Below are the code and all the weights of a small trained network. Each question names an input and a class and asks about switching units off, where a switched-off unit gives its printed mean instead of its output.

import numpy as np


def w(rows, s, z=0):
    codes = np.array(rows[::2]) - 128.0
    scale = np.full(codes.shape[1], s)
    scale[-1] = z or s
    return codes * scale


def f(y):
    return y / 2 * (1 + np.tanh(0.7978845608 * (y + 0.044715 * y**3)))


def log_softmax(a):
    a = a - a.max(-1, keepdims=True)
    return a - np.log(np.exp(a).sum(-1, keepdims=True))


def net(x, mask):
    res = np.array(x, float).reshape(1, 7) / 4 @ E
    y = f(res @ A[0][:, :-1].T + A[0][:, -1])
    res = res + np.where(mask, y, B[0][:, -1]) @ B[0][:, :-1]
    return log_softmax(res[-1] @ U[:, :-1].T + U[:, -1])


A, B = {}, {}
E = w([
[125,133,123,127,131],'x0',
[47,43,145,229,210],'x1',
[85,2,61,33,95],'x2',
[118,142,113,125,136],'x3',
[194,110,2,231,85],'x4',
[39,153,149,164,10],'x5',
[135,119,138,130,123],'x6',
],0.0095)
A[0] = w([
[180,121,60,179,89,77],'neuron 1',
[112,145,185,74,153,98],'neuron 2',
[72,88,86,95,83,70],'neuron 3',
[121,49,70,50,91,88],'neuron 4',
[161,217,169,199,135,134],'neuron 5',
[46,142,137,159,16,53],'neuron 6',
[47,78,139,214,229,97],'neuron 7',
[233,134,120,72,184,79],'neuron 8',
[178,99,96,88,243,46],'neuron 9',
[106,100,138,166,154,21],'neuron 10',
[186,204,94,40,92,27],'neuron 11',
[195,197,134,44,63,56],'neuron 12',
[67,158,142,142,56,16],'neuron 13',
[192,102,116,183,102,103],'neuron 14',
[126,142,198,69,141,96],'neuron 15',
[68,149,201,98,168,104],'neuron 16',
[58,124,151,172,66,24],'neuron 17',
[81,147,221,41,134,130],'neuron 18',
[130,109,68,178,129,89],'neuron 19',
[117,139,178,76,130,81],'neuron 20',
[166,204,174,173,124,104],'neuron 21',
[177,188,188,185,142,112],'neuron 22',
[95,124,189,91,169,106],'neuron 23',
[159,123,11,164,103,152],'neuron 24',
[100,85,144,175,156,49],'neuron 25',
[123,105,96,94,139,1],'neuron 26',
[123,148,110,114,140,68],'neuron 27',
[156,215,164,160,140,95],'neuron 28',
[197,70,120,128,246,108],'neuron 29',
[130,51,103,74,123,110],'neuron 30',
[114,127,179,75,154,106],'neuron 31',
[76,81,149,173,191,9],'neuron 32',
[227,105,87,182,63,106],'neuron 33',
[197,164,134,75,81,12],'neuron 34',
[176,120,124,106,190,83],'neuron 35',
[119,159,123,103,94,45],'neuron 36',
[101,199,149,176,173,111],'neuron 37',
[67,59,73,47,103,144],'neuron 38',
],0.012,0.0042)
B[0] = w([
[83,117,62,176,203,198],'neuron 1',
[100,114,89,162,164,183],'neuron 2',
[162,108,188,136,147,185],'neuron 3',
[224,85,173,98,163,222],'neuron 4',
[211,111,159,104,175,225],'neuron 5',
[85,255,218,204,117,200],'neuron 6',
[136,41,80,26,6,255],'neuron 7',
[79,194,186,180,70,207],'neuron 8',
[94,216,174,207,104,207],'neuron 9',
[124,109,104,83,82,155],'neuron 10',
[125,127,97,44,65,212],'neuron 11',
[108,121,70,41,17,218],'neuron 12',
[81,205,186,204,104,166],'neuron 13',
[116,128,91,143,162,175],'neuron 14',
[92,118,81,150,168,185],'neuron 15',
[120,136,84,136,161,203],'neuron 16',
[92,219,168,168,79,174],'neuron 17',
[100,135,29,185,201,225],'neuron 18',
[88,101,80,150,155,175],'neuron 19',
[92,95,75,174,156,168],'neuron 20',
[177,95,188,95,149,202],'neuron 21',
[214,68,168,91,185,211],'neuron 22',
[92,108,67,156,160,189],'neuron 23',
[93,117,101,142,192,224],'neuron 24',
[127,96,89,35,69,173],'neuron 25',
[166,138,149,144,123,142],'neuron 26',
[121,123,130,132,118,125],'neuron 27',
[199,77,171,123,148,200],'neuron 28',
[72,241,210,194,69,224],'neuron 29',
[227,114,201,98,193,195],'neuron 30',
[89,137,87,155,191,179],'neuron 31',
[106,76,74,83,37,195],'neuron 32',
[37,82,55,176,186,211],'neuron 33',
[101,90,104,63,49,182],'neuron 34',
[120,223,165,174,99,173],'neuron 35',
[104,129,127,126,97,142],'neuron 36',
[196,73,181,114,145,197],'neuron 37',
[236,84,221,98,183,231],'neuron 38',
],0.0084,0.014)
U = w([
[239,92,179,110,214,198],'0',
[87,117,4,168,245,30],'1',
[131,105,61,63,19,251],'2',
[98,219,202,197,99,9],'3',
],0.012,0.0015)

Each question gives the input, the list of numbers given to net, and the class t.
The units are the neurons (one row each of A and B). Each row of codes is followed by its name. A weight is (code - 128) times the scale printed after its matrix; where a second scale follows, it is the last column's (A, B and U).
mask holds one flag per neuron, in row order. A switched-off neuron (its flag False) gives its mean, the last column of its row in B, instead of its output. The means were averaged over made-up inputs and are rounded, as every weight is.
A unit's drop is (log p(t) with every unit on - log p(t) with that unit switched off) / (log p(t) with every unit on - log p(t) with every unit switched off).
The circuit of an input: a set's keep is (log p(t) with only the set's units on - log p(t) with every unit switched off) / (log p(t) with every unit on - log p(t) with every unit switched off). Starting from the 12 units with the biggest drops (on a tie, the unit counted first), units are removed one at a time, each time the one whose removal leaves the highest keep (on an exact tie, the one counted first), for as long as the keep stays at least 0.8.
circuit, biggest first: the units of the circuit, biggest drop first
unit that matters most: the unit with the biggest drop
k most important neurons: the k neurons with the biggest drops, biggest first
drop when u is switched off: that unit's drop, to one decimal
input [-4,0,-4,-3,5,-4,1], class 1: circuit, biggest first : neuron 33
input [3,4,-7,-2,1,7,-4], class 0: 2 most important neurons : neuron 5; neuron 22
input [3,-5,7,6,7,-5,8], class 0: 4 most important neurons : neuron 4; neuron 38; neuron 30; neuron 18
input [2,1,-4,-7,4,4,-3], class 0: 3 most important neurons : neuron 29; neuron 18; neuron 5
input [-1,3,5,4,-1,-6,5], class 3: 2 most important neurons : neuron 29; neuron 9
input [-3,-7,8,-2,-6,-3,6], class 0: 3 most important neurons : neuron 38; neuron 30; neuron 4
input [4,8,-3,0,-2,8,-4], class 2: 2 most important neurons : neuron 7; neuron 32
input [2,-4,-6,-5,8,-1,7], class 1: 2 most important neurons : neuron 33; neuron 1
input [2,-2,-1,3,2,-2,3], class 1: 2 most important neurons : neuron 7; neuron 6
input [4,0,-3,-7,8,-8,8], class 1: 3 most important neurons : neuron 33; neuron 1; neuron 24
input [4,-6,-5,-6,-4,6,8], class 2: 4 most important neurons : neuron 12; neuron 34; neuron 29; neuron 11
input [7,-1,5,-1,-1,5,-3], class 0: 3 most important neurons : neuron 38; neuron 29; neuron 4
input [-6,-6,5,3,-4,-5,3], class 2: 3 most important neurons : neuron 12; neuron 11; neuron 34
input [0,5,6,1,-8,-6,-8], class 1: unit that matters most : neuron 18
input [7,-2,-4,-3,-5,-6,-2], class 3: 2 most important neurons : neuron 8; neuron 29
input [-8,-1,5,3,6,0,7], class 1: drop when neuron 33 is switched off : 1.5
input [-1,5,-1,1,3,-4,2], class 2: drop when neuron 7 is switched off : 0.4
input [5,4,2,-5,5,-8,0], class 3: drop when neuron 29 is switched off : 0.4
